Here is a tiny trained network, its code and every weight. The questions are about switching its units off for an input and a class, where a switched-off unit gives its printed mean instead of its output.

import numpy as np


def w(rows, s, z=0):
    codes = np.array(rows[::2]) - 128.0
    scale = np.full(codes.shape[1], s)
    scale[-1] = z or s
    return codes * scale


def f(y):
    return y / 2 * (1 + np.tanh(0.7978845608 * (y + 0.044715 * y**3)))


def log_softmax(a):
    a = a - a.max(-1, keepdims=True)
    return a - np.log(np.exp(a).sum(-1, keepdims=True))


def net(x, mask):
    res = np.array(x, float).reshape(1, 6) / 4 @ E
    y = f(res @ A[0][:, :-1].T + A[0][:, -1])
    res = res + np.where(mask, y, B[0][:, -1]) @ B[0][:, :-1]
    return log_softmax(res[-1] @ U[:, :-1].T + U[:, -1])


A, B = {}, {}
E = w([
[88,150,248,170,86,117],'x0',
[74,61,114,151,107,192],'x1',
[173,148,152,138,199,202],'x2',
[220,127,116,173,77,137],'x3',
[182,46,183,73,127,119],'x4',
[139,80,129,196,184,73],'x5',
],0.011)
A[0] = w([
[175,63,197,61,177,124,103],'n0',
[199,131,112,179,92,169,149],'n1',
[67,84,117,166,27,72,169],'n2',
[89,194,152,207,95,125,80],'n3',
[65,70,156,198,90,198,95],'n4',
[99,103,90,121,34,23,65],'n5',
[77,185,75,179,107,83,103],'n6',
[149,206,122,89,147,6,132],'n7',
[152,147,140,154,194,193,19],'n8',
[151,170,170,158,180,191,135],'n9',
[124,118,228,241,126,89,120],'n10',
[126,85,142,214,136,64,95],'n11',
[209,113,32,143,81,134,97],'n12',
[54,9,49,141,94,176,124],'n13',
[122,138,194,160,162,170,173],'n14',
[50,142,231,130,151,94,120],'n15',
[142,72,55,156,196,83,94],'n16',
[167,192,158,97,155,66,72],'n17',
[170,170,74,7,35,205,149],'n18',
[156,47,196,37,64,53,130],'n19',
[141,64,50,155,202,73,67],'n20',
[124,111,150,178,142,106,58],'n21',
[166,120,150,110,188,189,90],'n22',
[95,180,75,16,64,174,254],'n23',
[92,178,85,181,138,116,74],'n24',
[191,124,146,200,62,127,84],'n25',
[143,96,30,156,203,92,94],'n26',
[98,186,157,203,92,154,85],'n27',
[111,178,64,136,129,141,68],'n28',
[121,209,48,168,173,149,75],'n29',
[69,107,49,31,238,123,133],'n30',
],0.011,0.0047)
B[0] = w([
[78,66,106,164,137,109,199],'n0',
[70,159,103,88,70,63,175],'n1',
[187,166,94,112,184,113,235],'n2',
[112,49,151,88,137,135,195],'n3',
[164,130,87,196,74,171,204],'n4',
[177,223,87,110,231,38,212],'n5',
[129,53,160,140,170,85,191],'n6',
[201,132,43,246,75,210,213],'n7',
[162,173,81,159,180,57,167],'n8',
[214,166,69,149,198,52,189],'n9',
[153,160,207,109,113,150,227],'n10',
[68,155,165,139,150,159,185],'n11',
[117,108,129,50,50,103,181],'n12',
[205,130,81,223,86,157,234],'n13',
[187,148,108,105,132,84,187],'n14',
[134,153,127,49,15,92,230],'n15',
[118,173,197,129,134,155,190],'n16',
[110,89,85,215,32,255,179],'n17',
[108,150,213,158,158,147,224],'n18',
[126,45,137,152,182,95,238],'n19',
[122,157,198,138,158,155,193],'n20',
[107,135,149,127,124,172,145],'n21',
[148,121,105,164,180,78,176],'n22',
[133,147,185,182,147,112,245],'n23',
[94,49,102,121,157,129,170],'n24',
[31,129,95,86,53,93,179],'n25',
[150,131,196,131,109,136,198],'n26',
[153,76,147,112,153,129,188],'n27',
[130,73,174,130,131,121,158],'n28',
[128,53,135,100,148,118,189],'n29',
[110,146,119,51,2,63,244],'n30',
],0.0094,0.012)
U = w([
[158,138,154,79,91,118,250],'0',
[166,177,59,130,197,71,134],'1',
[158,117,59,191,89,191,97],'2',
[110,9,123,127,170,98,93],'3',
[115,189,224,153,153,149,103],'4',
[95,148,76,57,37,65,105],'5',
[113,198,79,98,148,148,142],'6',
[76,137,74,42,134,233,80],'7',
],0.013,0.012)

Each question gives the input, the list of numbers given to net, and the class t.
The units are the neurons (one row each of A and B). Each row of codes is followed by its name. A weight is (code - 128) times the scale printed after its matrix; where a second scale follows, it is the last column's (A, B and U).
mask holds one flag per neuron, in row order. A switched-off neuron (its flag False) gives its mean, the last column of its row in B, instead of its output. The means were averaged over made-up inputs and are rounded, as every weight is.
A unit's drop is (log p(t) with every unit on - log p(t) with that unit switched off) / (log p(t) with every unit on - log p(t) with every unit switched off).
The circuit of an input: a set's keep is (log p(t) with only the set's units on - log p(t) with every unit switched off) / (log p(t) with every unit on - log p(t) with every unit switched off). Starting from the 12 units with the biggest drops (on a tie, the unit counted first), units are removed one at a time, each time the one whose removal leaves the highest keep (on an exact tie, the one counted first), for as long as the keep stays at least 0.8.
units of the circuit, in order: the units of the circuit, biggest drop first
most important unit: the unit with the biggest drop
k most important neurons: the k neurons with the biggest drops, biggest first
drop when u is switched off: that unit's drop, to one decimal
input [-4,-3,-5,-5,6,-6], class 3: most important unit => n19
input [1,7,1,-8,-7,2], class 5: 2 most important neurons => [n30 n15]
input [0,4,6,2,-4,-8], class 4: 4 most important neurons => [n18 n23 n5 n2]
input [5,7,-4,7,6,-4], class 2: 4 most important neurons => [n4 n30 n13 n15]
input [-4,1,-4,-8,-8,7], class 3: 2 most important neurons => [n6 n24]
input [0,6,3,7,7,-7], class 3: units of the circuit, in order => [n19 n0]
input [0,-5,-4,0,-4,3], class 2: 2 most important neurons => [n7 n17]
input [4,6,2,-7,6,-1], class 5: 2 most important neurons => [n15 n7]
input [-7,-3,1,5,-7,1], class 0: units of the circuit, in order => [n12 n26]
input [-2,-7,1,-8,3,-1], class 5: 3 most important neurons => [n30 n13 n4]
input [0,1,-6,6,-5,-4], class 1: 4 most important neurons => [n5 n30 n2 n15]
input [7,-6,8,8,8,-4], class 1: 4 most important neurons => [n9 n30 n22 n14]
input [-7,1,8,7,-4,-4], class 1: 2 most important neurons => [n8 n9]
input [3,8,2,2,1,7], class 2: most important unit => n4
input [-1,-8,-3,7,4,-6], class 2: 3 most important neurons => [n7 n17 n30]
input [-3,-6,4,-1,2,2], class 2: units of the circuit, in order => [n17 n7]
input [-8,-7,3,2,-4,-5], class 0: units of the circuit, in order => [n12 n18]
input [-2,-8,3,-8,6,0], class 2: units of the circuit, in order => [n7 n17]
input [-1,-2,-7,5,5,8], class 4: units of the circuit, in order => [n11 n20]
input [2,3,7,-7,-2,7], class 1: most important unit => n9
input [-8,-3,4,-3,-2,4], class 0: drop when n20 is switched off => 0.2
